Below is a small trained network, with its code and all its weights. Each question gives an input and a target symbol and asks what happens when units are switched off, that is, made to give their printed mean instead of their output.

import numpy as np


def w(rows, s, z=0):
    codes = np.array(rows[::2]) - 128.0
    scale = np.full(codes.shape[1], s)
    scale[-1] = z or s
    return codes * scale


def norm(h):
    return h / np.sqrt((h * h).mean(-1, keepdims=True) + 1e-5)


def f(y):
    return y / 2 * (1 + np.tanh(0.7978845608 * (y + 0.044715 * y**3)))


def softmax(a):
    e = np.exp(a - a.max(-1, keepdims=True))
    return e / e.sum(-1, keepdims=True)


def log_softmax(a):
    a = a - a.max(-1, keepdims=True)
    return a - np.log(np.exp(a).sum(-1, keepdims=True))


def net(x, mask):
    ids = ['αβεζηθμξπτφω'.index(c) for c in x.split()]
    T = len(ids)
    res = E[ids] + P[:T]
    r = norm(res)
    for j in range(2):
        rows = slice(2 * j, 2 * j + 2)
        q, k, v = (r @ M[0][rows].T for M in (Q, K, V))
        z = softmax(np.where(np.tri(T) > 0, q @ k.T / 2**0.5, -1e9)) @ v
        o = O[0][rows]
        res = res + np.where(mask[j], z, o[:, -1]) @ o[:, :-1]
    y = f(norm(res) @ A[0][:, :-1].T + A[0][:, -1])
    res = res + np.where(mask[2:6], y, B[0][:, -1]) @ B[0][:, :-1]
    return log_softmax(norm(res)[-1] @ U[:, :-1].T + U[:, -1])


Q, K, V, O, A, B = {}, {}, {}, {}, {}, {}
E = w([
[91,93,76,90,146],'α',
[30,63,105,125,132],'β',
[110,17,79,162,125],'ε',
[127,116,98,161,203],'ζ',
[136,78,134,119,200],'η',
[80,125,112,165,164],'θ',
[115,109,66,131,176],'μ',
[143,62,71,144,138],'ξ',
[98,134,88,170,172],'π',
[134,103,91,187,143],'τ',
[151,128,179,170,251],'φ',
[129,163,129,178,250],'ω',
],0.012)
P = w([
[162,184,154,107,60],'0',
[168,228,72,23,254],'1',
[122,126,202,144,117],'2',
[79,107,150,203,209],'3',
[150,191,26,17,182],'4',
[116,101,195,150,130],'5',
[72,109,136,214,207],'6',
[137,161,9,32,140],'7',
[121,88,191,150,130],'8',
[76,101,133,217,206],'9',
[132,171,9,26,137],'10',
],0.0089)
Q[0] = w([
[158,179,12,40,158],'H1',
[105,103,126,95,175],'H1',
[124,143,104,1,167],'H2',
[90,164,55,77,105],'H2',
],0.012)
K[0] = w([
[243,225,204,82,2],'H1',
[121,100,104,88,45],'H1',
[25,186,152,50,70],'H2',
[101,230,96,58,67],'H2',
],0.0069)
V[0] = w([
[165,95,236,154,236],'H1',
[77,224,44,220,114],'H1',
[219,22,71,133,254],'H2',
[107,129,121,231,47],'H2',
],0.0055)
O[0] = w([
[207,94,103,127,64,163],'H1',
[107,251,160,141,63,157],'H1',
[132,185,156,86,118,253],'H2',
[166,136,107,169,100,109],'H2',
],0.011,0.0062)
A[0] = w([
[51,102,72,128,220,114],'N1',
[207,176,138,150,255,155],'N2',
[198,217,51,119,185,51],'N3',
[26,96,133,36,127,254],'N4',
],0.0093,0.0035)
B[0] = w([
[254,91,93,242,154,210],'N1',
[120,134,62,120,93,254],'N2',
[42,47,160,115,60,191],'N3',
[59,191,165,69,156,199],'N4',
],0.0092,0.0074)
U = w([
[103,111,178,197,193,166],'α',
[66,148,181,137,125,73],'β',
[65,28,171,125,58,222],'ε',
[159,109,61,56,31,4],'ζ',
[133,134,163,52,95,212],'η',
[116,178,207,180,121,198],'θ',
[107,147,80,111,178,80],'μ',
[245,93,127,86,96,40],'ξ',
[112,197,150,155,54,174],'π',
[195,95,148,245,129,172],'τ',
[217,226,134,137,177,166],'φ',
[104,162,80,190,70,64],'ω',
],0.013,0.0026)

Each question gives the input, a string of symbols that net reads in full, and the target symbol t.
The units are the heads (2 rows each of Q, K, V and O) and the neurons (one row each of A and B). Each row of codes is followed by its name. A weight is (code - 128) times the scale printed after its matrix; where a second scale follows, it is the last column's (O, A, B and U).
mask holds one flag per unit, heads first, then neurons. A switched-off unit (its flag False) gives its mean, the last column of its rows in O or B, instead of its output. The means were averaged over made-up inputs and are rounded, as every weight is.
A unit's drop is (log p(t) with every unit on - log p(t) with that unit switched off) / (log p(t) with every unit on - log p(t) with every unit switched off).
The circuit of an input: a set's keep is (log p(t) with only the set's units on - log p(t) with every unit switched off) / (log p(t) with every unit on - log p(t) with every unit switched off). Starting from all 6 units, units are removed one at a time, each time the one whose removal leaves the highest keep (on an exact tie, the one counted first), for as long as the keep stays at least 0.8.
circuit, biggest first: the units of the circuit, biggest drop first
top k neurons: the k neurons with the biggest drops, biggest first
which heads matter: for each layer, one digit per head in row order, 1 if its drop is at least 0.15 and else 0, layers parted by /
input θ α ε ζ φ π α α π, target π: circuit, biggest first	(N1, H1, H2)
input θ τ π ε ξ, target ω: circuit, biggest first	(H2, H1)
input η ω τ ε ε, target ξ: which heads matter	10
input π θ φ φ ε ξ, target ξ: circuit, biggest first	(N3, H1)
input ε ζ ω, target ω: circuit, biggest first	(N2, N4, N1)
input π ε φ, target φ: circuit, biggest first	(N3, N2, N4, N1)
input θ μ ε π μ, target ω: circuit, biggest first	(H2, H1)
input β φ ω ξ ζ, target τ: which heads matter	01
input ε π ε π ε ξ φ ε, target μ: circuit, biggest first	(N4, H1)
input ζ φ π ξ, target ε: circuit, biggest first	(H1, H2, N1, N3)
input ε ε φ θ ξ ε φ, target τ: circuit, biggest first	(N4, H1)
input φ θ θ ε φ φ ε ε φ θ, target τ: circuit, biggest first	(N1)
input ζ π ε π, target τ: top 2 neurons	(N4, N1)
input π η ε ε φ ω, target ω: circuit, biggest first	(N2)
input ε φ τ τ φ ω ε φ ξ ξ β, target μ: circuit, biggest first	(N4, N1, H1)
input β β θ β θ η ε θ ω α τ, target τ: circuit, biggest first	(H2, N1, H1)
input φ π ε ε θ η ε ε ε β, target α: circuit, biggest first	(N4, N1)
input ζ ξ ε π ξ, target η: which heads matter	01
input η θ ε ε ξ ε ε β θ φ μ, target ξ: which heads matter	10
input β π ω ξ φ α, target α: circuit, biggest first	(N4, H2, N1, H1)
input ζ μ ξ ε ε, target η: which heads matter	01
input ζ θ β ξ ε η ζ ε ξ ε, target τ: which heads matter	00
input φ ω ε φ, target τ: which heads matter	10
input β ζ ε ξ ξ β ζ π π, target π: which heads matter	01
input ξ τ θ θ ω φ ξ ξ π α, target φ: which heads matter	00
input ζ φ τ ε ε ζ, target ζ: top 2 neurons	(N2, N1)
input θ ζ π β ε ε φ ε η, target η: top 3 neurons	(N1, N2, N3)
input ζ π φ ζ ξ φ φ α φ τ ε, target η: top 2 neurons	(N4, N2)
input η φ φ β ξ τ α ε η, target η: top neuron	(N1)
input ε α ε π, target τ: top 2 neurons	(N1, N4)
